Here is a tiny trained network, its code and every weight. The questions are about switching its units off for an input and a class, where a switched-off unit gives its printed mean instead of its output.

import numpy as np


def w(rows, s, z=0):
    codes = np.array(rows[::2]) - 128.0
    scale = np.full(codes.shape[1], s)
    scale[-1] = z or s
    return codes * scale


def f(y):
    return y / 2 * (1 + np.tanh(0.7978845608 * (y + 0.044715 * y**3)))


def log_softmax(a):
    a = a - a.max(-1, keepdims=True)
    return a - np.log(np.exp(a).sum(-1, keepdims=True))


def net(x, mask):
    res = np.array(x, float).reshape(1, 6) / 4 @ E
    y = f(res @ A[0][:, :-1].T + A[0][:, -1])
    res = res + np.where(mask, y, B[0][:, -1]) @ B[0][:, :-1]
    return log_softmax(res[-1] @ U[:, :-1].T + U[:, -1])


A, B = {}, {}
E = w([
[3,66,196],'x0',
[148,126,114],'x1',
[143,128,126],'x2',
[88,139,132],'x3',
[196,190,245],'x4',
[121,144,129],'x5',
],0.0064)
A[0] = w([
[202,202,192,86],'n1',
[198,144,163,121],'n2',
[159,118,169,87],'n3',
[31,20,255,128],'n4',
[122,41,206,79],'n5',
[123,86,134,227],'n6',
[124,16,43,73],'n7',
[102,114,142,243],'n8',
[96,103,139,105],'n9',
[150,140,222,62],'n10',
[82,137,138,188],'n11',
[157,174,212,125],'n12',
[140,108,135,48],'n13',
[157,159,83,113],'n14',
[105,184,116,250],'n15',
[44,53,131,224],'n16',
[211,140,111,63],'n17',
],0.0092,0.002)
B[0] = w([
[102,60,58,191],'n1',
[63,133,43,163],'n2',
[21,93,87,133],'n3',
[151,210,72,254],'n4',
[115,170,28,159],'n5',
[129,222,231,154],'n6',
[128,47,59,196],'n7',
[200,171,174,158],'n8',
[141,131,106,140],'n9',
[22,83,125,160],'n10',
[145,151,156,151],'n11',
[25,3,135,174],'n12',
[53,133,77,118],'n13',
[71,191,150,148],'n14',
[144,107,218,150],'n15',
[188,176,143,220],'n16',
[132,177,63,163],'n17',
],0.0045,0.0064)
U = w([
[135,174,143,253],'0',
[1,58,63,94],'1',
[113,235,96,79],'2',
[200,138,191,136],'3',
[94,161,119,30],'4',
],0.0074,0.0024)

Each question gives the input, the list of numbers given to net, and the class t.
The units are the neurons (one row each of A and B). Each row of codes is followed by its name. A weight is (code - 128) times the scale printed after its matrix; where a second scale follows, it is the last column's (A, B and U).
mask holds one flag per neuron, in row order. A switched-off neuron (its flag False) gives its mean, the last column of its row in B, instead of its output. The means were averaged over made-up inputs and are rounded, as every weight is.
A unit's drop is (log p(t) with every unit on - log p(t) with that unit switched off) / (log p(t) with every unit on - log p(t) with every unit switched off).
The circuit of an input: a set's keep is (log p(t) with only the set's units on - log p(t) with every unit switched off) / (log p(t) with every unit on - log p(t) with every unit switched off). Starting from the 12 units with the biggest drops (on a tie, the unit counted first), units are removed one at a time, each time the one whose removal leaves the highest keep (on an exact tie, the one counted first), for as long as the keep stays at least 0.8.
circuit, biggest first: the units of the circuit, biggest drop first
most important unit: the unit with the biggest drop
top k neurons: the k neurons with the biggest drops, biggest first
drop when u is switched off: that unit's drop, to one decimal
input [3,7,7,6,8,-7], class 1: circuit, biggest first => (n12, n10, n1)
input [2,-3,5,1,5,-6], class 1: circuit, biggest first => (n12, n10, n16)
input [8,-1,-8,-4,-6,2], class 2: circuit, biggest first => (n4, n16, n12)
input [5,5,-1,2,8,7], class 1: top 2 neurons => (n12, n10)
input [7,4,5,0,8,1], class 1: circuit, biggest first => (n12, n10)
input [3,7,-2,0,8,4], class 1: top 3 neurons => (n12, n10, n1)
input [8,4,2,-6,-5,-4], class 2: top 2 neurons => (n4, n16)
input [3,-4,-7,4,-5,-7], class 3: most important unit => n16
input [8,3,-6,-7,2,3], class 2: top 2 neurons => (n4, n5)
input [2,-3,-2,-5,5,-8], class 1: top 3 neurons => (n12, n10, n16)
input [1,3,-1,2,6,-1], class 1: drop when n7 is switched off => -0.1
input [7,6,-1,-3,-6,-2], class 2: drop when n16 is switched off => 0.3
input [7,0,7,1,-3,-4], class 2: drop when n4 is switched off => 0.3
input [8,-5,-8,5,-2,-1], class 2: drop when n4 is switched off => 0.3
